Both labels of each row
+0.16, -0.60, -0.88, +1.19, -2.22, -1.12, +3.15, -0.10, +2.18, -0.16, -3.10, +1.09, +0.24, -2.10, +0.28, +1.72, +1.96, +0.38, +0.96  HQ + D
-0.22, +1.09, -1.98, -1.34, +0.10, -1.27, -0.23, -1.79, +1.30, -0.64, +0.04, +0.80, +1.30, +0.59, +0.84, +1.92, +3.20, -0.31, -0.07  HQ + S
-0.47, -0.31, +1.77, +0.26, +0.29, +0.44, -3.49, +0.42, +1.48, -0.95, +0.13, +0.30, +2.22, -0.93, -0.55, +0.94, -2.26, -0.79, -2.61  Pg + S
+0.75, +0.50, -1.33, -4.38, -2.67, -1.61, +0.28, -1.26, +1.47, +0.66, -1.75, +1.28, +1.73, +0.61, +1.03, +3.97, +2.37, +0.38, +0.92  HQ + S
+1.72, +0.95, +2.04, +0.10, -0.06, +0.07, -0.21, +0.32, -0.20, -1.21, +1.55, -0.10, +0.20, +0.08, +0.66, +1.49, -0.82, -1.34, -1.94  Pg + K
+0.39, +0.05, -0.40, +0.44, -2.30, -0.23, +2.78, -0.88, +2.04, -0.58, -2.58, +1.37, -0.35, -0.03, -0.06, +1.62, +3.24, -0.54, +1.17  Lh + D
-1.00, +0.04, +2.74, +0.95, -3.32, +0.15, +1.42, +1.50, +1.46, -1.70, -0.81, +0.72, +1.42, -2.44, -0.18, +1.56, +0.81, -2.52, -1.18  Pg + K
+0.26, +0.85, +0.15, -0.16, +0.45, +0.17, -0.97, -0.63, +1.32, -0.90, +0.94, -1.89, +0.20, -0.06, -0.97, +0.97, -2.06, -0.61, -2.05  Pg + S
+1.02, +2.47, +1.43, -0.67, +0.31, +2.64, +0.19, -0.21, -0.60, -0.84, +3.46, -0.45, -0.17, +0.97, +0.36, +2.07, -0.16, -2.24, -2.23  Pg + S
+0.26, +4.07, -0.58, -0.27, -1.35, -1.28, +0.11, -2.80, -2.07, +0.01, +0.89, -0.98, +1.24, +5.45, +1.78, +1.62, +0.54, -0.69, +0.09  HQ + S
-1.36, -0.44, +0.66, +0.19, +0.48, +1.42, -0.75, +1.29, +0.94, -2.35, +2.05, +0.69, +0.78, -0.21, -0.36, +2.17, -1.96, -0.78, -1.85  Pg + S
-0.34, -3.62, +6.35, +1.13, +0.18, -1.22, +1.33, +0.34, +0.42, -1.05, -2.22, +0.64, +2.06, -2.39, -0.02, +1.40, +1.27, -1.36, -2.33  Bf + D
+0.97, +0.27, -1.94, +0.90, -2.59, -0.79, +2.86, +0.04, +1.81, -0.46, -3.18, +0.75, +0.05, +0.09, -0.88, +2.72, +3.54, -0.11, +1.22  HQ + D
+0.73, +1.58, -1.93, -0.38, -1.70, -1.93, +1.70, -1.58, -0.04, -0.30, -0.69, -0.20, +0.65, +1.46, +1.01, +1.50, +2.10, -1.69, -2.35  HQ + S
+0.09, +0.17, +0.38, +0.29, +0.35, +0.30, -1.12, -0.29, +1.03, -0.31, -0.78, +1.57, +0.89, -1.45, -0.50, +0.54, +0.77, +0.89, -0.35  Pg + S
-0.40, -0.37, +3.43, +0.92, -0.41, +1.51, +0.97, +1.11, +1.34, -0.80, -1.40, +1.16, +1.48, -1.59, -0.98, +1.47, +0.60, -1.17, -1.31  Pg + D
-0.53, -0.95, +0.82, -0.63, -0.53, +0.93, -0.47, +0.29, +2.42, -0.85, +0.36, +0.88, +1.91, -2.04, +0.52, +1.06, -0.53, -0.23, -1.27  Pg + S
+0.07, +0.68, +2.30, +0.19, -0.18, +1.32, -0.22, -0.19, +2.52, -1.47, +2.02, +1.18, +1.97, -0.57, +0.47, +0.71, +0.21, -0.93, -2.29  Bf + S
+0.00, -0.50, +1.28, +0.08, -0.30, +0.66, -0.20, +0.05, +1.78, -0.73, -1.17, +1.41, +1.26, -0.22, +0.28, +1.88, +0.13, +0.26, -2.08  Bf + S
-0.09, +1.50, -0.49, -1.01, -1.64, -1.78, +2.24, -0.82, -1.04, +0.11, -1.17, -2.10, +0.58, +0.77, +1.29, +1.46, +1.81, -0.54, +0.30  HQ + D
+0.36, -0.22, +1.54, +0.77, +0.48, +0.85, +0.47, +0.67, +1.95, -1.56, +0.43, +1.71, +1.77, -0.39, -0.37, +2.11, -0.34, -0.33, -1.21  Pg + S
+0.10, -0.53, +2.77, +1.50, -0.25, +1.81, +0.33, +1.77, +2.45, -2.31, -1.20, +1.76, +0.65, -1.56, -1.07, +1.50, +0.06, -3.04, -1.72  Pg + K
+0.95, -0.55, -2.46, +0.23, -0.91, -1.99, +1.46, -0.90, -0.13, +0.08, +0.36, -0.81, +0.22, +0.39, +0.31, +0.84, +0.05, -0.30, +0.73  Lh + S
+0.79, +1.17, +0.48, -0.36, -2.87, -0.98, +2.25, -2.87, -0.82, -0.81, -0.74, -0.04, +1.34, +0.73, +1.70, +3.91, +3.78, -0.52, -1.16  HQ + K
+0.24, +0.20, +2.57, +0.47, -0.93, +2.87, +0.97, -0.22, +0.47, -1.11, -0.82, +0.49, -0.13, -0.58, -0.07, +1.13, -1.08, -0.07, -1.13  Pg + F
+0.10, +0.18, +1.21, +0.24, -0.87, +0.78, -0.04, -0.12, +1.46, -1.64, +0.17, +0.96, +2.23, +0.15, -0.17, +2.27, +0.80, -1.31, -2.83  Pg + S
-0.69, -1.35, +1.18, +1.46, -0.97, +6.13, +0.95, +1.43, +2.78, -1.14, -2.92, +1.05, +0.61, -2.66, -2.16, +1.38, +0.20, +1.89, -0.36  Pg + F
